Below is a small trained network, with its code and all its weights. Each question gives an input and a class and asks what happens when units are switched off, that is, made to give their printed mean instead of their output.

import numpy as np


def w(rows, s, z=0):
    codes = np.array(rows[::2]) - 128.0
    scale = np.full(codes.shape[1], s)
    scale[-1] = z or s
    return codes * scale


def f(y):
    return np.maximum(y, 0)


def log_softmax(a):
    a = a - a.max(-1, keepdims=True)
    return a - np.log(np.exp(a).sum(-1, keepdims=True))


def net(x, mask):
    res = np.array(x, float).reshape(1, 5) / 4 @ E
    y = f(res @ A[0][:, :-1].T + A[0][:, -1])
    res = res + np.where(mask, y, B[0][:, -1]) @ B[0][:, :-1]
    return log_softmax(res[-1] @ U[:, :-1].T + U[:, -1])


A, B = {}, {}
E = w([
[115,109,17,179,128,253,89,160,114],'x0',
[161,151,139,171,173,91,48,94,143],'x1',
[142,221,75,123,109,111,137,156,132],'x2',
[19,137,100,139,127,142,74,132,124],'x3',
[196,192,187,146,147,176,142,136,122],'x4',
],0.0069)
A[0] = w([
[220,235,119,124,123,140,149,141,124,172],'neuron 1',
[167,107,161,112,125,129,191,134,128,6],'neuron 2',
[191,216,128,136,127,140,144,133,130,159],'neuron 3',
[106,154,155,133,140,40,71,109,131,50],'neuron 4',
[70,91,127,100,99,134,224,143,129,33],'neuron 5',
[115,111,136,131,137,112,127,121,123,51],'neuron 6',
[157,98,170,141,139,185,109,115,130,161],'neuron 7',
[215,109,165,118,140,85,130,117,129,40],'neuron 8',
[193,97,193,155,148,234,98,127,123,125],'neuron 9',
[118,168,103,147,144,180,99,131,128,76],'neuron 10',
[142,95,62,124,111,138,154,141,129,101],'neuron 11',
[110,132,135,131,121,108,117,122,117,81],'neuron 12',
[137,140,124,122,129,130,130,139,128,122],'neuron 13',
[231,97,210,123,142,48,137,108,132,145],'neuron 14',
[114,151,106,133,150,125,90,125,131,122],'neuron 15',
[137,131,143,148,113,125,117,128,147,80],'neuron 16',
[134,141,45,140,118,154,102,133,131,168],'neuron 17',
[93,118,150,133,139,109,127,133,123,66],'neuron 18',
[170,94,4,129,114,124,125,137,132,135],'neuron 19',
],0.018,0.002)
B[0] = w([
[125,124,111,124,19,143,101,124,179,210],'neuron 1',
[73,133,98,134,69,142,107,130,104,176],'neuron 2',
[125,142,111,138,53,135,138,137,158,191],'neuron 3',
[84,135,136,148,196,122,113,121,199,197],'neuron 4',
[102,140,140,43,121,144,139,121,66,196],'neuron 5',
[133,172,162,141,114,115,125,151,119,143],'neuron 6',
[123,129,106,162,168,127,121,127,110,171],'neuron 7',
[192,112,131,165,96,132,114,137,99,196],'neuron 8',
[104,138,42,159,180,136,136,127,82,197],'neuron 9',
[170,114,92,145,99,108,146,125,122,171],'neuron 10',
[130,142,161,130,165,110,114,123,81,171],'neuron 11',
[115,103,127,108,135,142,114,122,159,144],'neuron 12',
[122,112,127,124,117,132,122,115,142,136],'neuron 13',
[253,120,139,99,103,127,170,128,111,249],'neuron 14',
[103,140,110,150,98,148,135,136,108,159],'neuron 15',
[115,116,124,130,123,100,135,133,107,136],'neuron 16',
[165,134,77,171,131,136,128,122,89,190],'neuron 17',
[106,123,138,109,117,111,122,142,144,154],'neuron 18',
[141,102,133,144,199,127,142,137,93,197],'neuron 19',
],0.031,0.014)
U = w([
[81,139,165,50,86,140,141,137,80,198],'0',
[92,122,84,165,221,139,129,128,68,216],'1',
[188,131,100,157,23,148,147,141,129,6],'2',
[2,159,140,154,128,114,53,128,204,231],'3',
[90,134,203,85,176,77,122,119,176,16],'4',
[174,99,195,131,151,80,141,132,159,86],'5',
],0.0068,0.0011)

Each question gives the input, the list of numbers given to net, and the class t.
The units are the neurons (one row each of A and B). Each row of codes is followed by its name. A weight is (code - 128) times the scale printed after its matrix; where a second scale follows, it is the last column's (A, B and U).
mask holds one flag per neuron, in row order. A switched-off neuron (its flag False) gives its mean, the last column of its row in B, instead of its output. The means were averaged over made-up inputs and are rounded, as every weight is.
A unit's drop is (log p(t) with every unit on - log p(t) with that unit switched off) / (log p(t) with every unit on - log p(t) with every unit switched off).
The circuit of an input: a set's keep is (log p(t) with only the set's units on - log p(t) with every unit switched off) / (log p(t) with every unit on - log p(t) with every unit switched off). Starting from the 12 units with the biggest drops (on a tie, the unit counted first), units are removed one at a time, each time the one whose removal leaves the highest keep (on an exact tie, the one counted first), for as long as the keep stays at least 0.8.
units of the circuit, in order: the units of the circuit, biggest drop first
top k neurons: the k neurons with the biggest drops, biggest first
drop when u is switched off: that unit's drop, to one decimal
input [2,-6,-5,1,-5], class 0: top neuron	neuron 5
input [-7,7,-8,6,0], class 5: units of the circuit, in order	neuron 14; neuron 4
input [5,-2,6,1,-1], class 1: top 2 neurons	neuron 19; neuron 14
input [-8,8,-4,-2,-8], class 5: units of the circuit, in order	neuron 4; neuron 14
input [-6,-1,3,6,0], class 3: units of the circuit, in order	neuron 14; neuron 4
input [1,4,-5,0,5], class 1: top 3 neurons	neuron 9; neuron 7; neuron 1
input [-6,-7,-4,-3,-2], class 0: top 2 neurons	neuron 5; neuron 1
input [-7,4,-7,6,-2], class 5: top 2 neurons	neuron 14; neuron 5
input [-8,-6,7,7,2], class 3: top 2 neurons	neuron 14; neuron 4
input [0,0,-4,7,2], class 3: top 2 neurons	neuron 14; neuron 19
input [-4,4,7,7,-7], class 3: drop when neuron 13 is switched off	0.0
input [6,-8,3,-8,-3], class 1: drop when neuron 19 is switched off	0.4
input [2,5,-3,-8,-8], class 5: drop when neuron 3 is switched off	0.1
input [-8,-7,5,8,-4], class 0: units of the circuit, in order	neuron 5
input [-8,8,-4,-3,-7], class 5: drop when neuron 4 is switched off	1.1
